Below is a small trained network, with its code and all its weights. Each question gives an input and a class and asks what happens when units are switched off, that is, made to give their printed mean instead of their output.

import numpy as np


def w(rows, s, z=0):
    codes = np.array(rows[::2]) - 128.0
    scale = np.full(codes.shape[1], s)
    scale[-1] = z or s
    return codes * scale


def norm(h):
    return h / np.sqrt((h * h).mean(-1, keepdims=True) + 1e-5)


def f(y):
    return y / 2 * (1 + np.tanh(0.7978845608 * (y + 0.044715 * y**3)))


def log_softmax(a):
    a = a - a.max(-1, keepdims=True)
    return a - np.log(np.exp(a).sum(-1, keepdims=True))


def net(x, mask):
    res = np.array(x, float).reshape(1, 2) / 4 @ E
    u = 0
    for l in range(3):
        y = f(norm(res) @ A[l][:, :-1].T + A[l][:, -1])
        res = res + np.where(mask[u : u + 5], y, B[l][:, -1]) @ B[l][:, :-1]
        u += 5
    return log_softmax(norm(res)[-1] @ U[:, :-1].T + U[:, -1])


A, B = {}, {}
E = w([
[187,48,172,94,91,6,207,141],'x0',
[191,68,229,141,95,124,78,81],'x1',
],0.0026)
A[0] = w([
[147,105,160,80,122,119,152,105,91],'0.n1',
[139,123,150,102,154,108,140,169,2],'0.n2',
[141,177,1,132,128,116,183,139,64],'0.n3',
[118,105,165,195,152,162,105,150,58],'0.n4',
[35,199,88,171,202,126,104,135,250],'0.n5',
],0.0054,0.00079)
B[0] = w([
[167,188,82,17,46,153,83,139,151],'0.n1',
[106,76,93,105,100,224,128,42,128],'0.n2',
[65,84,91,139,184,228,126,191,210],'0.n3',
[186,89,77,180,196,89,232,166,144],'0.n4',
[99,152,96,3,91,98,113,187,255],'0.n5',
],0.0033,0.0049)
A[1] = w([
[77,203,66,135,189,204,138,146,246],'1.n1',
[135,89,199,101,88,93,178,169,132],'1.n2',
[4,50,34,102,191,107,166,186,240],'1.n3',
[185,55,160,182,152,172,144,120,127],'1.n4',
[166,142,197,212,176,152,154,130,116],'1.n5',
],0.0042,0.0013)
B[1] = w([
[144,29,254,8,60,212,93,246,224],'1.n1',
[52,108,142,100,100,176,147,143,162],'1.n2',
[145,231,241,147,234,219,4,160,253],'1.n3',
[27,207,68,88,196,82,180,105,144],'1.n4',
[143,142,49,128,193,71,215,119,130],'1.n5',
],0.0032,0.0056)
A[2] = w([
[145,243,119,174,213,96,134,3,133],'2.n1',
[140,96,165,128,98,145,149,107,204],'2.n2',
[161,187,114,77,117,238,125,204,238],'2.n3',
[42,189,102,142,19,112,104,186,128],'2.n4',
[44,137,169,78,188,134,167,156,255],'2.n5',
],0.0035,0.00075)
B[2] = w([
[234,225,126,196,219,47,186,163,138],'2.n1',
[107,150,79,101,198,160,167,103,148],'2.n2',
[136,196,197,105,124,93,130,185,254],'2.n3',
[128,81,114,163,199,77,129,158,141],'2.n4',
[192,196,123,159,132,163,2,92,192],'2.n5',
],0.0046,0.0041)
U = w([
[62,63,74,203,171,103,127,147,95],'0',
[98,115,82,245,84,155,114,102,3],'1',
[197,203,95,230,216,51,191,90,185],'2',
[82,133,73,218,88,139,119,104,6],'3',
[105,113,74,237,87,169,125,106,2],'4',
[111,192,203,82,138,211,35,219,187],'5',
[85,132,69,221,83,145,124,110,10],'6',
[123,33,143,46,35,96,191,41,179],'7',
],0.012,0.0081)

Each question gives the input, the list of numbers given to net, and the class t.
The units are the neurons (one row each of A and B). Each row of codes is followed by its name. A weight is (code - 128) times the scale printed after its matrix; where a second scale follows, it is the last column's (A, B and U).
mask holds one flag per neuron, layer by layer. A switched-off neuron (its flag False) gives its mean, the last column of its row in B, instead of its output. The means were averaged over made-up inputs and are rounded, as every weight is.
A unit's drop is (log p(t) with every unit on - log p(t) with that unit switched off) / (log p(t) with every unit on - log p(t) with every unit switched off).
most important unit: the unit with the biggest drop
top k neurons: the k neurons with the biggest drops, biggest first
k most important neurons of layer l: the k neurons of layer l with the biggest drops, biggest first
drop of u: that unit's drop, to one decimal
input [-1,3], class 2: most important unit : 0.n5
input [1,1], class 7: top 3 neurons : [1.n3, 0.n3, 1.n1]
input [0,7], class 2: 2 most important neurons of layer 1 : [1.n1, 1.n4]
input [0,1], class 2: top 3 neurons : [1.n1, 0.n3, 0.n5]
input [-7,7], class 2: top 2 neurons : [0.n3, 0.n5]
input [0,8], class 2: top 4 neurons : [0.n5, 1.n1, 1.n4, 2.n1]
input [6,-1], class 7: top 2 neurons : [1.n3, 0.n3]
input [0,0], class 0: 2 most important neurons of layer 1 : [1.n1, 1.n3]
input [-1,8], class 2: top 2 neurons : [0.n5, 1.n1]
input [-7,8], class 2: drop of 0.n3 : 0.2
input [6,1], class 7: drop of 1.n3 : 0.2
input [8,-1], class 7: drop of 1.n3 : 0.1
input [4,1], class 7: drop of 1.n3 : 0.6
input [-6,7], class 2: top neuron : [0.n3]
